Each row, then the band of its hidden value:
In the rows, 128 means zero.
[161 156 127 110 102  93 122 138  83 113 127 143 141 131  97 110] | rezom
[126 111 135 135 116  61  99 155 196 199 129  94 106 134 134 143] | Rarol
[124 119 135 145 140 110 112 128 194 199 146 105  96 111 112 137] | Rarol
[128 100 118 144 119  99  77 146  98 184 124  58  93 121 154 159] | Rarol
[159 124 118 119 129 152 169 159  77  79 100 104 122 126  89 122] | Rarol
[128  92 114 154 156 173 128 121  53 142 130  89  98 111 118 147] | Rarol
[133 148 118 111 116 164 142 143  87 100 145 175 162 121 116 105] | rezom
[134 114 112 126 143 187 170 141  53  86 123 142 141 129 110 120] | rezom
[151 119 115 112 123 141 180 194 123 116 111 123 127 130  95 116] | Rarol
[161 128 109 121 126 148 125 123  46 136 142 116 108 103  83 125] | Rarol
[136 107 126 148 151 132  95  40  18 112 147 151 132 128 108 136] | rezom
[143  99 112 138 149 152 138  88   1  75 114 124 124 129 108 139] | Rarol
[133 153 135 115 101 100 140 199 214 157 127 119 132 130 128 109] | Rarol
[150  89 103 124 137 140 144 113  12 103 117 119 121 130  97 142] | Rarol
[142 126 140 149 112  70  97 194 161 212 125  79 106 130 115 129] | Rarol
[115 122 133 128 136 119 149 173 125  96 100 121 148 154 157 130] | rezom
[130 130 124 153 111 116  26 109  34 209 165  99 112 111 159 140] | Rarol
[128 107 136 137 129  88 158 185 184 136  91  91 124 151 119 132] | Rarol
[136 130 136 135 120  98 141 208 183 163 106  70 109 132 120 124] | Rarol
[145 127 115 142 146 174 122  88   1  81 129 140 132 121 108 120] | rezom
[144 139 134 138 135 163 155 152  37  74 110 129 143 135 105 107] | rezom
[118 129 149 143 125  84 121 136 138 120 111 128 147 159 144 122] | rezom
[148 105 105 120 124 114  96  95  75 176 162 140 116 112  96 138] | Rarol
[134 134 111 118 118 170 140 151  29 102 139 157 159 132 133 111] | rezom
[162 156 133 112  99  82 121 155 109 121 114 121 132 132 105 113] | rezom
[137 111 123 146 153 168 141 100  28 113 142 157 138 128  91 117] | rezom
[121  78 118 148 153 119 118 123 159 193 142 111  98 122 108 153] | Rarol
[130 143 133 129 114 129 127 160  63  66  88  97 140 143 163 128] | rezom
[117 100 136 162 132  97  86 128  74 137 102  68 111 143 163 154] | rezom
[135  95  97 123 134 182 156 153  28 112 132 132 134 124 114 131] | Rarol
[133 133 138 154 140 125  84  80 100 174 158 127 109 107 111 125] | Rarol
[140  98  94 109 128 159 144 125  27  97 125 125 127 125 120 142] | Rarol
[152 112 114 127 145 161 168 127  65  71 106 116 119 125  86 128] | Rarol
[127 101 138 141 128  55 104 129 184 176 111  80 103 138 130 153] | Rarol
[155 126 123 134 134 125  94  64  14 132 154 154 129 117  85 123] | rezom
[126 143 158 160 126  90  98 151 146 183 133 119 127 137 126 114] | rezom
[127 135 148 154 130 130 137 174 103 111 100  97 134 144 136 115] | rezom
[138  99 117 144 152 153 137  91  31 119 145 165 141 136  91 122] | rezom
[149 160 155 146 127 118 132 138  80  85 100 123 141 139 106 101] | rezom
[134 134 149 149 131 112 137 155  92  74  75  79 126 148 136 127] | rezom
[128  77 105 135 134 115  94 112  96 187 148 104 100 118 124 158] | Rarol
[127 136 141 131 116  73  98 131 199 162 117  91 107 127 143 140] | Rarol
[117 103 136 141 128  80 122 167 220 181 120  88 107 136 130 143] | Rarol
[118 125 133 132 117 110 122 156 105  97  94  94 136 152 167 137] | rezom
[105  87 119 144 137 116 123 149 185 184 126  95 107 131 148 154] | Rarol
[126 131 143 149 112  66  52 118  99 202 143  98 114 129 144 136] | rezom
[129 125 143 151 117  57  77 127 150 213 145 110 118 133 133 132] | rezom
[131 125 153 173 136 105 107 149  72 110  85  61 112 143 140 133] | rezom
[126 136 138 140 104  74  68 147 160 210 147 109 121 130 148 131] | rezom
